Here is a tiny trained network, its code and every weight. The questions are about switching its units off for an input and a class, where a switched-off unit gives its printed mean instead of its output.

import numpy as np


def w(rows, s, z=0):
    codes = np.array(rows[::2]) - 128.0
    scale = np.full(codes.shape[1], s)
    scale[-1] = z or s
    return codes * scale


def norm(h):
    return h / np.sqrt((h * h).mean(-1, keepdims=True) + 1e-5)


def f(y):
    return y / 2 * (1 + np.tanh(0.7978845608 * (y + 0.044715 * y**3)))


def log_softmax(a):
    a = a - a.max(-1, keepdims=True)
    return a - np.log(np.exp(a).sum(-1, keepdims=True))


def net(x, mask):
    res = np.array(x, float).reshape(1, 6) / 4 @ E
    u = 0
    for l in range(3):
        y = f(norm(res) @ A[l][:, :-1].T + A[l][:, -1])
        res = res + np.where(mask[u : u + 10], y, B[l][:, -1]) @ B[l][:, :-1]
        u += 10
    return log_softmax(norm(res)[-1] @ U[:, :-1].T + U[:, -1])


A, B = {}, {}
E = w([
[131,128,130,126],'x0',
[91,188,171,252],'x1',
[126,127,130,126],'x2',
[127,125,129,122],'x3',
[87,211,26,114],'x4',
[53,81,121,134],'x5',
],0.012)
A[0] = w([
[111,119,120,249,252],'L0N1',
[247,227,164,119,13],'L0N2',
[154,88,69,145,169],'L0N3',
[146,155,146,101,3],'L0N4',
[44,92,118,125,42],'L0N5',
[120,186,88,140,63],'L0N6',
[185,42,135,146,215],'L0N7',
[218,186,142,104,87],'L0N8',
[112,127,117,105,172],'L0N9',
[86,156,94,101,72],'L0N10',
],0.013,0.0047)
B[0] = w([
[133,137,147,75,254],'L0N1',
[6,69,140,126,181],'L0N2',
[109,150,161,115,150],'L0N3',
[82,122,108,196,113],'L0N4',
[90,116,148,130,149],'L0N5',
[145,165,143,112,160],'L0N6',
[163,170,119,109,212],'L0N7',
[64,71,131,119,166],'L0N8',
[149,146,161,115,150],'L0N9',
[180,110,140,116,149],'L0N10',
],0.015,0.0083)
A[1] = w([
[125,184,32,165,2],'L1N1',
[157,178,150,85,193],'L1N2',
[84,167,54,136,89],'L1N3',
[84,161,121,224,155],'L1N4',
[128,179,194,254,118],'L1N5',
[120,140,106,130,59],'L1N6',
[68,83,78,181,108],'L1N7',
[68,88,89,167,169],'L1N8',
[183,118,148,141,97],'L1N9',
[90,210,185,214,77],'L1N10',
],0.015,0.005)
B[1] = w([
[181,166,90,180,140],'L1N1',
[62,194,141,142,255],'L1N2',
[157,98,134,203,166],'L1N3',
[136,2,73,82,158],'L1N4',
[193,110,104,34,174],'L1N5',
[170,68,141,161,114],'L1N6',
[136,108,185,138,143],'L1N7',
[104,93,193,147,160],'L1N8',
[122,187,136,172,137],'L1N9',
[131,102,101,42,200],'L1N10',
],0.011,0.0073)
A[2] = w([
[102,222,195,109,122],'L2N1',
[139,100,104,145,3],'L2N2',
[167,221,117,71,118],'L2N3',
[14,50,137,64,148],'L2N4',
[197,33,232,149,184],'L2N5',
[137,126,117,209,24],'L2N6',
[26,73,142,127,175],'L2N7',
[86,122,71,126,112],'L2N8',
[77,167,2,189,116],'L2N9',
[240,112,216,192,130],'L2N10',
],0.012,0.0046)
B[2] = w([
[39,170,131,138,197],'L2N1',
[86,72,91,126,116],'L2N2',
[35,102,160,106,196],'L2N3',
[113,120,214,168,252],'L2N4',
[201,200,74,237,174],'L2N5',
[153,80,61,67,121],'L2N6',
[179,130,235,247,199],'L2N7',
[221,113,184,145,141],'L2N8',
[170,236,148,208,151],'L2N9',
[191,254,19,134,142],'L2N10',
],0.0094,0.012)
U = w([
[69,154,150,131,200],'0',
[69,152,151,132,183],'1',
[124,81,163,188,156],'2',
[150,231,52,139,141],'3',
[118,79,111,9,113],'4',
[51,151,156,133,104],'5',
[81,90,40,189,34],'6',
[147,74,6,186,5],'7',
],0.015,0.011)

Each question gives the input, the list of numbers given to net, and the class t.
The units are the neurons (one row each of A and B). Each row of codes is followed by its name. A weight is (code - 128) times the scale printed after its matrix; where a second scale follows, it is the last column's (A, B and U).
mask holds one flag per neuron, layer by layer. A switched-off neuron (its flag False) gives its mean, the last column of its row in B, instead of its output. The means were averaged over made-up inputs and are rounded, as every weight is.
A unit's drop is (log p(t) with every unit on - log p(t) with that unit switched off) / (log p(t) with every unit on - log p(t) with every unit switched off).
The circuit of an input: a set's keep is (log p(t) with only the set's units on - log p(t) with every unit switched off) / (log p(t) with every unit on - log p(t) with every unit switched off). Starting from the 12 units with the biggest drops (on a tie, the unit counted first), units are removed one at a time, each time the one whose removal leaves the highest keep (on an exact tie, the one counted first), for as long as the keep stays at least 0.8.
units of the circuit, in order: the units of the circuit, biggest drop first
most important unit: the unit with the biggest drop
top k neurons: the k neurons with the biggest drops, biggest first
top k neurons in layer l: the k neurons of layer l with the biggest drops, biggest first
drop when u is switched off: that unit's drop, to one decimal
input [-2,7,0,0,1,-8], class 2: top 2 neurons in layer 1 -> [L1N4; L1N2]
input [0,8,6,5,-3,4], class 4: top 2 neurons in layer 1 -> [L1N5; L1N10]
input [5,-5,4,8,5,8], class 2: most important unit -> L0N1
input [2,6,-4,-5,1,4], class 4: units of the circuit, in order -> [L1N5; L1N4]
input [-2,-4,0,3,4,-7], class 2: top 2 neurons in layer 0 -> [L0N2; L0N1]
input [-6,7,6,0,-1,8], class 2: top 2 neurons -> [L0N7; L1N4]
input [6,8,-7,-7,-6,-7], class 4: top 3 neurons -> [L1N5; L1N10; L2N7]
input [-6,5,-7,8,1,-8], class 2: top 3 neurons -> [L0N2; L2N7; L1N2]
input [1,6,3,-3,-4,4], class 4: units of the circuit, in order -> [L1N5; L0N2; L1N10]
input [4,0,5,-4,7,-7], class 2: top 2 neurons -> [L0N2; L0N8]
input [5,8,4,-1,6,1], class 4: units of the circuit, in order -> [L1N10; L1N5; L1N4]
input [-6,-2,-3,4,5,7], class 2: top 2 neurons -> [L0N1; L0N7]
input [-7,0,-7,3,-1,8], class 2: units of the circuit, in order -> [L1N2; L2N7]
input [1,6,4,-2,4,1], class 4: units of the circuit, in order -> [L1N10; L1N4]
input [-4,-3,-5,2,8,4], class 3: top 2 neurons -> [L0N1; L2N4]
input [-5,8,-2,-1,6,6], class 4: units of the circuit, in order -> [L1N10; L1N5; L1N4]
input [1,-2,3,7,-7,2], class 3: top neuron -> [L2N10]
input [5,4,-1,0,6,-6], class 2: top 2 neurons in layer 1 -> [L1N4; L1N3]
input [4,-3,-3,5,-1,8], class 2: top 2 neurons in layer 0 -> [L0N1; L0N6]
input [7,8,-5,-2,-7,7], class 4: top 3 neurons -> [L1N5; L1N10; L0N2]
input [-4,-3,1,8,-3,-8], class 2: top neuron in layer 1 -> [L1N2]
input [7,1,7,-5,-8,0], class 3: drop when L2N10 is switched off -> 0.2
input [-4,0,6,-6,-7,-2], class 3: drop when L2N10 is switched off -> 0.3
